Below is a small trained network, with its code and all its weights. Each question gives an input and a target symbol and asks what happens when units are switched off, that is, made to give their printed mean instead of their output.

import numpy as np


def w(rows, s, z=0):
    codes = np.array(rows[::2]) - 128.0
    scale = np.full(codes.shape[1], s)
    scale[-1] = z or s
    return codes * scale


def f(y):
    return y / 2 * (1 + np.tanh(0.7978845608 * (y + 0.044715 * y**3)))


def softmax(a):
    e = np.exp(a - a.max(-1, keepdims=True))
    return e / e.sum(-1, keepdims=True)


def log_softmax(a):
    a = a - a.max(-1, keepdims=True)
    return a - np.log(np.exp(a).sum(-1, keepdims=True))


def net(x, mask):
    ids = ['αβδεηθξσψω'.index(c) for c in x.split()]
    T = len(ids)
    res = E[ids] + P[:T]
    u = 0
    for l in range(2):
        r = res
        for j in range(2):
            rows = slice(2 * j, 2 * j + 2)
            q, k, v = (r @ M[l][rows].T for M in (Q, K, V))
            z = softmax(np.where(np.tri(T) > 0, q @ k.T / 2**0.5, -1e9)) @ v
            o = O[l][rows]
            res = res + np.where(mask[u + j], z, o[:, -1]) @ o[:, :-1]
        u += 2
        y = f(res @ A[l][:, :-1].T + A[l][:, -1])
        res = res + np.where(mask[u : u + 24], y, B[l][:, -1]) @ B[l][:, :-1]
        u += 24
    return log_softmax(res[-1] @ U[:, :-1].T + U[:, -1])


Q, K, V, O, A, B = {}, {}, {}, {}, {}, {}
E = w([
[101,167,159,136],'α',
[88,118,171,149],'β',
[150,54,179,161],'δ',
[103,201,146,100],'ε',
[120,27,98,47],'η',
[199,108,146,149],'θ',
[86,4,192,163],'ξ',
[195,98,154,154],'σ',
[164,116,125,171],'ψ',
[198,105,151,151],'ω',
],0.024)
P = w([
[108,123,8,157],'0',
[189,125,168,132],'1',
[172,126,156,134],'2',
[162,124,146,134],'3',
[152,123,139,134],'4',
[145,119,132,134],'5',
[138,117,126,133],'6',
[134,118,122,134],'7',
[129,118,115,134],'8',
],0.018)
Q[0] = w([
[199,15,75,249],'0.h0',
[15,96,174,143],'0.h0',
[68,152,74,254],'0.h1',
[106,185,100,64],'0.h1',
],0.0076)
K[0] = w([
[111,129,162,249],'0.h0',
[90,92,128,54],'0.h0',
[112,128,143,171],'0.h1',
[100,188,158,166],'0.h1',
],0.014)
V[0] = w([
[206,145,123,181],'0.h0',
[195,113,94,1],'0.h0',
[142,242,104,84],'0.h1',
[115,117,118,5],'0.h1',
],0.0093)
O[0] = w([
[90,114,131,208,240],'0.h0',
[254,45,96,56,91],'0.h0',
[55,116,171,127,143],'0.h1',
[62,124,135,12,3],'0.h1',
],0.0084,0.0017)
A[0] = w([
[131,150,1,153,89],'0.n0',
[125,105,180,122,99],'0.n1',
[153,69,96,135,102],'0.n2',
[106,125,215,192,72],'0.n3',
[103,61,186,119,67],'0.n4',
[198,182,186,140,139],'0.n5',
[152,113,185,114,51],'0.n6',
[126,218,102,140,88],'0.n7',
[165,180,141,167,112],'0.n8',
[200,114,33,161,82],'0.n9',
[125,94,122,223,200],'0.n10',
[149,33,130,136,42],'0.n11',
[214,62,174,134,237],'0.n12',
[102,64,181,115,91],'0.n13',
[130,121,120,166,38],'0.n14',
[107,145,123,25,162],'0.n15',
[80,108,143,143,113],'0.n16',
[180,98,191,213,223],'0.n17',
[134,166,143,113,64],'0.n18',
[102,120,62,152,41],'0.n19',
[130,67,108,172,1],'0.n20',
[170,136,117,138,37],'0.n21',
[44,143,96,72,48],'0.n22',
[47,202,169,128,80],'0.n23',
],0.013,0.0079)
B[0] = w([
[167,130,109,2,138],'0.n0',
[171,121,123,126,135],'0.n1',
[71,156,156,146,147],'0.n2',
[194,167,138,184,187],'0.n3',
[220,37,92,144,132],'0.n4',
[207,35,119,153,192],'0.n5',
[175,117,153,148,132],'0.n6',
[105,62,179,85,152],'0.n7',
[123,80,127,183,165],'0.n8',
[32,129,165,181,162],'0.n9',
[77,165,105,111,221],'0.n10',
[105,149,239,168,150],'0.n11',
[109,157,118,84,224],'0.n12',
[181,75,83,133,133],'0.n13',
[125,105,202,155,132],'0.n14',
[63,100,135,204,180],'0.n15',
[157,158,87,148,138],'0.n16',
[126,162,66,75,252],'0.n17',
[121,81,179,167,129],'0.n18',
[151,144,141,95,128],'0.n19',
[174,117,228,160,140],'0.n20',
[108,148,102,144,130],'0.n21',
[140,141,46,129,146],'0.n22',
[67,158,166,190,197],'0.n23',
],0.0075,0.017)
Q[1] = w([
[213,133,17,233],'1.h0',
[154,81,174,121],'1.h0',
[253,140,7,162],'1.h1',
[110,79,99,78],'1.h1',
],0.0049)
K[1] = w([
[146,255,71,10],'1.h0',
[165,115,135,81],'1.h0',
[165,81,21,154],'1.h1',
[126,137,128,17],'1.h1',
],0.0059)
V[1] = w([
[204,230,209,118],'1.h0',
[253,136,54,179],'1.h0',
[179,205,99,147],'1.h1',
[24,215,121,171],'1.h1',
],0.0057)
O[1] = w([
[102,139,173,29,106],'1.h0',
[143,108,251,147,38],'1.h0',
[168,135,211,84,145],'1.h1',
[254,82,105,139,251],'1.h1',
],0.0074,0.011)
A[1] = w([
[181,139,225,107,34],'1.n0',
[98,160,134,24,183],'1.n1',
[98,120,130,157,108],'1.n2',
[105,165,84,96,147],'1.n3',
[122,201,160,126,158],'1.n4',
[130,67,108,102,176],'1.n5',
[199,83,152,122,148],'1.n6',
[134,99,140,149,93],'1.n7',
[114,96,153,159,127],'1.n8',
[140,112,135,35,166],'1.n9',
[160,77,249,122,128],'1.n10',
[124,125,118,143,61],'1.n11',
[146,83,114,60,16],'1.n12',
[147,107,83,162,1],'1.n13',
[144,175,134,195,5],'1.n14',
[73,182,160,156,74],'1.n15',
[123,186,129,75,131],'1.n16',
[127,177,187,111,142],'1.n17',
[214,85,170,52,49],'1.n18',
[121,71,177,134,128],'1.n19',
[65,137,181,191,134],'1.n20',
[37,159,131,129,48],'1.n21',
[204,52,220,124,21],'1.n22',
[76,119,157,69,149],'1.n23',
],0.016,0.0097)
B[1] = w([
[161,154,59,99,142],'1.n0',
[176,156,134,95,136],'1.n1',
[152,148,151,118,156],'1.n2',
[184,130,187,132,224],'1.n3',
[84,63,105,167,221],'1.n4',
[105,155,208,144,172],'1.n5',
[162,147,67,102,187],'1.n6',
[127,177,112,103,126],'1.n7',
[151,168,119,123,158],'1.n8',
[142,112,174,53,143],'1.n9',
[188,71,165,236,182],'1.n10',
[145,128,161,113,119],'1.n11',
[157,78,79,143,138],'1.n12',
[152,127,167,84,188],'1.n13',
[83,100,149,83,253],'1.n14',
[113,146,142,44,178],'1.n15',
[171,31,91,109,129],'1.n16',
[87,148,82,122,152],'1.n17',
[76,24,147,225,138],'1.n18',
[200,145,159,142,159],'1.n19',
[93,104,106,74,246],'1.n20',
[174,97,112,118,168],'1.n21',
[54,208,59,1,152],'1.n22',
[144,181,229,129,133],'1.n23',
],0.0088,0.007)
U = w([
[134,179,181,104,128],'α',
[142,132,109,91,55],'β',
[146,31,91,111,30],'δ',
[153,135,120,78,73],'ε',
[172,161,55,163,241],'η',
[125,128,96,121,1],'θ',
[151,136,116,85,68],'ξ',
[89,111,152,246,210],'σ',
[126,141,105,119,26],'ψ',
[46,158,74,88,198],'ω',
],0.012,0.0063)

Each question gives the input, a string of symbols that net reads in full, and the target symbol t.
The units are the heads (2 rows each of Q, K, V and O) and the neurons (one row each of A and B). Each row of codes is followed by its name. A weight is (code - 128) times the scale printed after its matrix; where a second scale follows, it is the last column's (O, A, B and U).
mask holds one flag per unit, layer by layer, with each layer's heads first. A switched-off unit (its flag False) gives its mean, the last column of its rows in O or B, instead of its output. The means were averaged over made-up inputs and are rounded, as every weight is.
A unit's drop is (log p(t) with every unit on - log p(t) with that unit switched off) / (log p(t) with every unit on - log p(t) with every unit switched off).
The circuit of an input: a set's keep is (log p(t) with only the set's units on - log p(t) with every unit switched off) / (log p(t) with every unit on - log p(t) with every unit switched off). Starting from the 12 units with the biggest drops (on a tie, the unit counted first), units are removed one at a time, each time the one whose removal leaves the highest keep (on an exact tie, the one counted first), for as long as the keep stays at least 0.8.
units of the circuit, in order: the units of the circuit, biggest drop first
most important unit: the unit with the biggest drop
k most important neurons: the k neurons with the biggest drops, biggest first
top k neurons in layer l: the k neurons of layer l with the biggest drops, biggest first
input ε α ε ω α α, target ω: most important unit -> 0.n5
input ε σ ε β β ε η ε, target δ: units of the circuit, in order -> 0.h0; 1.n18
input α α ε η δ σ, target ε: units of the circuit, in order -> 0.h1; 1.n9; 0.n12
input β α ω δ ε ε β β, target ω: units of the circuit, in order -> 0.n5; 1.n15
input ε δ ε, target σ: units of the circuit, in order -> 0.h1; 0.n17; 0.n23
input σ η ε ε α β, target α: 4 most important neurons -> 0.n23; 1.n5; 0.n5; 1.n23
input ε ε η ε α η, target σ: top 2 neurons in layer 0 -> 0.n15; 0.n17
input δ ε σ δ ω σ ε ω, target σ: units of the circuit, in order -> 0.n9; 0.h1
input ξ α β α ε β ε β, target ω: units of the circuit, in order -> 0.h0; 1.n20
input η ε ε ε α α, target α: top 2 neurons in layer 1 -> 1.n5; 1.n23
input δ θ σ ψ σ, target σ: units of the circuit, in order -> 0.h1; 0.n9
input η β θ ε σ, target ε: 2 most important neurons -> 0.n23; 0.n12
input ε ω θ ε ω, target σ: 2 most important neurons -> 0.n9; 0.n17
input σ δ ψ ε δ β, target η: units of the circuit, in order -> 0.h1; 0.n17
input ε δ β δ ε β α δ, target ω: top neuron in layer 1 -> 1.n10
input σ α σ η ε α, target δ: 3 most important neurons -> 1.n18; 0.n10; 0.n5
input β β ε, target η: top 4 neurons in layer 1 -> 1.n10; 1.n22; 1.n0; 1.n6
input ε ε δ ε, target ω: units of the circuit, in order -> 0.h1; 0.n23; 1.n20
input η δ δ α ε, target α: top 4 neurons in layer 0 -> 0.n15; 0.n23; 0.n4; 0.n5
input α η ε, target δ: units of the circuit, in order -> 0.h0; 1.n18
input ε ξ α ψ δ δ ε δ, target ω: most important neuron -> 0.n10
input β ε η α β, target δ: 3 most important neurons -> 1.n18; 0.n10; 0.n23
input ε β δ, target η: top 2 neurons in layer 0 -> 0.n23; 0.n17
